Below are the code and all the weights of a small trained network. Each question names an input and a target symbol and asks about switching units off, where a switched-off unit gives its printed mean instead of its output.

import numpy as np


def w(rows, s, z=0):
    codes = np.array(rows[::2]) - 128.0
    scale = np.full(codes.shape[1], s)
    scale[-1] = z or s
    return codes * scale


def norm(h):
    return h / np.sqrt((h * h).mean(-1, keepdims=True) + 1e-5)


def f(y):
    return np.maximum(y, 0)


def softmax(a):
    e = np.exp(a - a.max(-1, keepdims=True))
    return e / e.sum(-1, keepdims=True)


def log_softmax(a):
    a = a - a.max(-1, keepdims=True)
    return a - np.log(np.exp(a).sum(-1, keepdims=True))


def net(x, mask):
    ids = ['ΘΠΣΦΩαβγδεηλμξτψ'.index(c) for c in x.split()]
    T = len(ids)
    res = E[ids] + P[:T]
    r = norm(res)
    for j in range(3):
        rows = slice(3 * j, 3 * j + 3)
        q, k, v = (r @ M[0][rows].T for M in (Q, K, V))
        z = softmax(np.where(np.tri(T) > 0, q @ k.T / 3**0.5, -1e9)) @ v
        o = O[0][rows]
        res = res + np.where(mask[j], z, o[:, -1]) @ o[:, :-1]
    y = f(norm(res) @ A[0][:, :-1].T + A[0][:, -1])
    res = res + np.where(mask[3:19], y, B[0][:, -1]) @ B[0][:, :-1]
    return log_softmax(norm(res)[-1] @ U[:, :-1].T + U[:, -1])


Q, K, V, O, A, B = {}, {}, {}, {}, {}, {}
E = w([
[141,84,96,60,190,139],'Θ',
[161,86,96,38,181,124],'Π',
[138,54,36,71,201,129],'Σ',
[141,80,71,55,184,157],'Φ',
[156,80,66,88,195,171],'Ω',
[133,95,78,24,166,92],'α',
[134,82,88,2,174,153],'β',
[207,111,79,62,163,128],'γ',
[133,96,118,101,148,161],'δ',
[150,89,60,15,109,112],'ε',
[180,111,104,146,172,112],'η',
[61,138,67,110,117,42],'λ',
[133,103,152,34,120,209],'μ',
[51,144,151,58,7,112],'ξ',
[172,158,178,153,80,51],'τ',
[201,136,224,72,30,192],'ψ',
],0.0034)
P = w([
[97,119,173,159,105,115],'0',
[65,228,153,70,253,79],'1',
[207,34,100,132,115,95],'2',
[130,143,75,183,116,174],'3',
[118,238,94,126,193,150],'4',
[213,128,96,109,116,97],'5',
],0.0069)
Q[0] = w([
[134,126,146,68,207,92],'h0',
[188,123,216,44,128,56],'h0',
[101,131,151,96,218,106],'h0',
[38,160,25,198,105,227],'h1',
[106,168,223,120,154,100],'h1',
[223,70,84,9,186,94],'h1',
[2,228,109,211,179,203],'h2',
[101,136,28,198,39,221],'h2',
[208,31,48,93,147,38],'h2',
],0.0071)
K[0] = w([
[135,193,2,67,157,159],'h0',
[230,174,36,57,125,127],'h0',
[114,152,72,107,185,125],'h0',
[20,37,221,156,167,164],'h1',
[173,78,95,72,199,137],'h1',
[146,231,104,167,100,181],'h1',
[17,42,157,142,186,56],'h2',
[84,75,239,154,120,186],'h2',
[157,196,131,131,140,216],'h2',
],0.0076)
V[0] = w([
[107,221,91,40,210,105],'h0',
[64,113,189,174,243,211],'h0',
[199,155,216,182,161,150],'h0',
[67,213,129,150,56,115],'h1',
[119,113,118,254,220,59],'h1',
[243,150,174,155,130,52],'h1',
[139,89,31,164,209,120],'h2',
[74,109,56,179,184,95],'h2',
[176,195,121,149,116,251],'h2',
],0.0064)
O[0] = w([
[206,229,138,110,167,100,226],'h0',
[51,174,105,48,86,157,174],'h0',
[70,109,142,90,160,148,90],'h0',
[70,99,227,209,75,74,147],'h1',
[116,165,85,191,157,210,100],'h1',
[133,145,167,148,254,112,63],'h1',
[95,116,73,185,83,117,68],'h2',
[106,146,76,181,77,148,114],'h2',
[107,74,136,111,147,176,2],'h2',
],0.0075,0.0032)
A[0] = w([
[95,103,255,107,159,93,104],'n0',
[240,137,69,133,111,142,125],'n1',
[62,148,88,61,171,203,143],'n2',
[92,204,79,183,38,133,209],'n3',
[47,209,155,125,115,134,114],'n4',
[123,232,161,26,135,110,118],'n5',
[58,193,140,50,98,103,176],'n6',
[213,94,105,82,214,62,183],'n7',
[124,41,83,149,59,179,174],'n8',
[132,151,142,70,83,176,212],'n9',
[114,129,150,180,73,112,126],'n10',
[127,94,211,234,185,72,170],'n11',
[136,200,78,223,131,92,182],'n12',
[43,81,182,93,93,204,134],'n13',
[27,198,117,159,179,144,252],'n14',
[71,143,195,217,117,80,82],'n15',
],0.0075,0.0048)
B[0] = w([
[181,158,2,245,112,181,189],'n0',
[30,162,86,169,109,137,220],'n1',
[142,97,208,194,124,80,181],'n2',
[184,73,189,72,183,121,241],'n3',
[214,187,149,122,145,139,176],'n4',
[180,106,69,234,84,185,233],'n5',
[154,161,81,190,231,142,221],'n6',
[130,106,174,73,87,200,253],'n7',
[123,178,191,114,97,99,190],'n8',
[66,90,78,130,205,71,205],'n9',
[108,60,89,83,132,76,152],'n10',
[55,107,94,22,193,117,196],'n11',
[142,123,184,171,193,78,229],'n12',
[92,249,118,123,146,78,170],'n13',
[234,113,176,84,10,206,216],'n14',
[79,161,125,209,72,250,146],'n15',
],0.0064,0.0071)
U = w([
[217,213,144,133,149,127,151],'Θ',
[163,110,113,246,185,178,108],'Π',
[187,110,100,172,10,121,116],'Σ',
[142,190,81,10,106,63,78],'Φ',
[82,157,116,57,32,205,141],'Ω',
[158,93,153,187,182,17,42],'α',
[141,107,28,107,150,86,86],'β',
[188,54,151,43,138,194,80],'γ',
[64,209,182,105,135,112,95],'δ',
[135,54,149,89,79,39,168],'ε',
[113,152,216,145,79,197,87],'η',
[133,97,213,179,94,124,141],'λ',
[59,174,67,129,175,84,149],'μ',
[47,123,106,200,67,117,254],'ξ',
[65,126,97,172,130,228,151],'τ',
[68,95,132,103,247,131,152],'ψ',
],0.013,0.0041)

Each question gives the input, a string of symbols that net reads in full, and the target symbol t.
The units are the heads (3 rows each of Q, K, V and O) and the neurons (one row each of A and B). Each row of codes is followed by its name. A weight is (code - 128) times the scale printed after its matrix; where a second scale follows, it is the last column's (O, A, B and U).
mask holds one flag per unit, heads first, then neurons. A switched-off unit (its flag False) gives its mean, the last column of its rows in O or B, instead of its output. The means were averaged over made-up inputs and are rounded, as every weight is.
A unit's drop is (log p(t) with every unit on - log p(t) with that unit switched off) / (log p(t) with every unit on - log p(t) with every unit switched off).
The circuit of an input: a set's keep is (log p(t) with only the set's units on - log p(t) with every unit switched off) / (log p(t) with every unit on - log p(t) with every unit switched off). Starting from the 12 units with the biggest drops (on a tie, the unit counted first), units are removed one at a time, each time the one whose removal leaves the highest keep (on an exact tie, the one counted first), for as long as the keep stays at least 0.8.
units of the circuit, in order: the units of the circuit, biggest drop first
most important unit: the unit with the biggest drop
top k neurons: the k neurons with the biggest drops, biggest first
heads that matter: for each layer, one digit per head in row order, 1 if its drop is at least 0.15 and else 0, layers parted by /
input μ Φ Ω δ, target μ: most important unit -> h0
input ξ η η Ω Φ Φ, target μ: units of the circuit, in order -> n14, n1, h2, n5
input ε τ Φ, target ψ: units of the circuit, in order -> h1, n11, n5
input Σ Φ μ Φ, target Σ: units of the circuit, in order -> h2, h0, n3
input Ω τ ξ, target ψ: top 3 neurons -> n11, n14, n5
input μ ε μ Ω ψ ξ, target γ: heads that matter -> 101
input Φ Φ η Ω, target Φ: heads that matter -> 110
input τ Φ ψ β ξ ξ, target ε: top 3 neurons -> n11, n5, n14
input Φ μ Ω α Φ λ, target α: units of the circuit, in order -> h2, n12, n5, n0
input η η Π, target Π: heads that matter -> 011
input τ γ Θ, target ψ: units of the circuit, in order -> h1, n11
input δ Θ Ω, target ξ: top 4 neurons -> n1, n14, n11, n6
input Σ ξ Φ Π, target Σ: units of the circuit, in order -> h2, h0, n3
input Ω ψ Θ, target γ: units of the circuit, in order -> n7
input ξ Ω Ω γ, target ξ: units of the circuit, in order -> h1, n15, n14
input ξ β μ, target ε: heads that matter -> 010
input δ δ Φ, target ξ: units of the circuit, in order -> n1, n14, h2, n6
input ξ Φ β μ, target ξ: heads that matter -> 110
input τ Φ Σ Θ, target τ: heads that matter -> 110
input η μ Π, target Ω: units of the circuit, in order -> n7, n1, n3, n5
input β μ γ Π, target β: units of the circuit, in order -> h1, n9
input Θ ε Θ Φ τ Ω, target ψ: heads that matter -> 010
input Φ ψ ξ, target γ: most important unit -> h2
input Θ τ ψ Φ Φ ξ, target ε: heads that matter -> 100
input μ ε Φ Ω, target μ: heads that matter -> 111
input Π γ Σ ψ, target Π: top 2 neurons -> n5, n11
input δ β ξ Ω ξ Φ, target ε: most important unit -> h1
input Φ ξ ψ, target γ: heads that matter -> 011
input ε δ Φ Σ, target ε: units of the circuit, in order -> h0, h1, n6, n5
